[[ 18 -20  -8   9 -29 -16   9 -17  21   2  -2  34]
 [ -4   0 -17  -6 -35  -1  10  -4  22  -4  -4  22]
 [ 12 -47 -16  14  23 -15 -17 -16  -7   0  16  18]
 [ 18 -36   4  22  33 -14 -19 -18 -24  -8  29   4]
 [ 19 -14   9  19   1 -11 -11   0  15  11  14  18]]
->
[[ 34  18 -20  -8   9 -29 -16   9 -17  21   2  -2]
 [ 22  -4   0 -17  -6 -35  -1  10  -4  22  -4  -4]
 [ 18  12 -47 -16  14  23 -15 -17 -16  -7   0  16]
 [  4  18 -36   4  22  33 -14 -19 -18 -24  -8  29]
 [ 18  19 -14   9  19   1 -11 -11   0  15  11  14]]

[[ -1 -21  33   0  -5  -5   9]
 [  1 -21  33   0  -2  -3   8]
 [  5 -50  35  -8   5   4  28]
 [  7  -8  19 -13   1   0  31]
 [ -6 -44  31 -22  -4   3   9]
 [ -3 -20  32  -1  -8  -6  13]
 [ -3 -12  31  -7 -23  10  31]
 [ -1  -7  22 -15 -16   2  40]
 [ -4 -21  32  -1  -9  -6  13]
 [-18 -55  31 -25 -18  -7  22]
 [-25 -28  19   9 -20  -9  28]]
->
[[  9  -1 -21  33   0  -5  -5]
 [  8   1 -21  33   0  -2  -3]
 [ 28   5 -50  35  -8   5   4]
 [ 31   7  -8  19 -13   1   0]
 [  9  -6 -44  31 -22  -4   3]
 [ 13  -3 -20  32  -1  -8  -6]
 [ 31  -3 -12  31  -7 -23  10]
 [ 40  -1  -7  22 -15 -16   2]
 [ 13  -4 -21  32  -1  -9  -6]
 [ 22 -18 -55  31 -25 -18  -7]
 [ 28 -25 -28  19   9 -20  -9]]

[[ 22  55  36  -1  15]
 [-29 -19 -20   3  46]
 [ 23   2 -20  23 -16]
 [ 26 -15 -18   7 -16]
 [-29 -19  -3   5  19]
 [  4  -6 -17  -5  -4]
 [-10  22 -11  -5  22]]
->
[[ 15  22  55  36  -1]
 [ 46 -29 -19 -20   3]
 [-16  23   2 -20  23]
 [-16  26 -15 -18   7]
 [ 19 -29 -19  -3   5]
 [ -4   4  -6 -17  -5]
 [ 22 -10  22 -11  -5]]

[[ -8 -44 -14]
 [ -3 -37  30]
 [-16  39 -26]
 [ -2  53 -24]
 [ -3  23  -3]
 [-15  44  21]
 [ -8 -27 -12]]
->
[[-14  -8 -44]
 [ 30  -3 -37]
 [-26 -16  39]
 [-24  -2  53]
 [ -3  -3  23]
 [ 21 -15  44]
 [-12  -8 -27]]

[[ -4  10  23 -61]
 [  0   5  10 -37]
 [  1   2   5 -23]
 [ -2   3   6 -12]
 [ -4   9  15 -43]]
->
[[-61  -4  10  23]
 [-37   0   5  10]
 [-23   1   2   5]
 [-12  -2   3   6]
 [-43  -4   9  15]]

[[ -2  40 -21  -2  27 -47  32 -46 -42  24]
 [ -1   4  19   0  17 -15 -10 -21  15  12]
 [  3 -44  25   1 -22  47 -33  44  47 -18]
 [  4  44 -20  -2  34 -48  37 -47 -42  32]
 [  7 -42  25   2 -21  50 -31  48  47 -17]
 [  2 -50  12   1 -39  51 -34  52  33 -33]
 [ -3 -12   8   0  -2   4 -13   2  14  -3]
 [  0 -43  28   1 -19  38 -38  34  48 -18]]
->
[[ 24  -2  40 -21  -2  27 -47  32 -46 -42]
 [ 12  -1   4  19   0  17 -15 -10 -21  15]
 [-18   3 -44  25   1 -22  47 -33  44  47]
 [ 32   4  44 -20  -2  34 -48  37 -47 -42]
 [-17   7 -42  25   2 -21  50 -31  48  47]
 [-33   2 -50  12   1 -39  51 -34  52  33]
 [ -3  -3 -12   8   0  -2   4 -13   2  14]
 [-18   0 -43  28   1 -19  38 -38  34  48]]

[[-18 -19  50 -14 -22  -1]
 [ 25   8 -25   3   0  15]
 [-21 -17  51 -12 -20  -8]
 [ 16  -5 -15  -6  -3  12]
 [-25  -5  17  -4   5 -15]
 [ 14  15 -51  14  25   3]
 [  2  -1   5   1 -10  -7]
 [ 13  23 -53  30  27  -2]
 [ 26   5 -17   0   0  17]
 [ -8   1 -13   8  11 -10]
 [-10  -2  -6   4  17  -1]]
->
[[ -1 -18 -19  50 -14 -22]
 [ 15  25   8 -25   3   0]
 [ -8 -21 -17  51 -12 -20]
 [ 12  16  -5 -15  -6  -3]
 [-15 -25  -5  17  -4   5]
 [  3  14  15 -51  14  25]
 [ -7   2  -1   5   1 -10]
 [ -2  13  23 -53  30  27]
 [ 17  26   5 -17   0   0]
 [-10  -8   1 -13   8  11]
 [ -1 -10  -2  -6   4  17]]
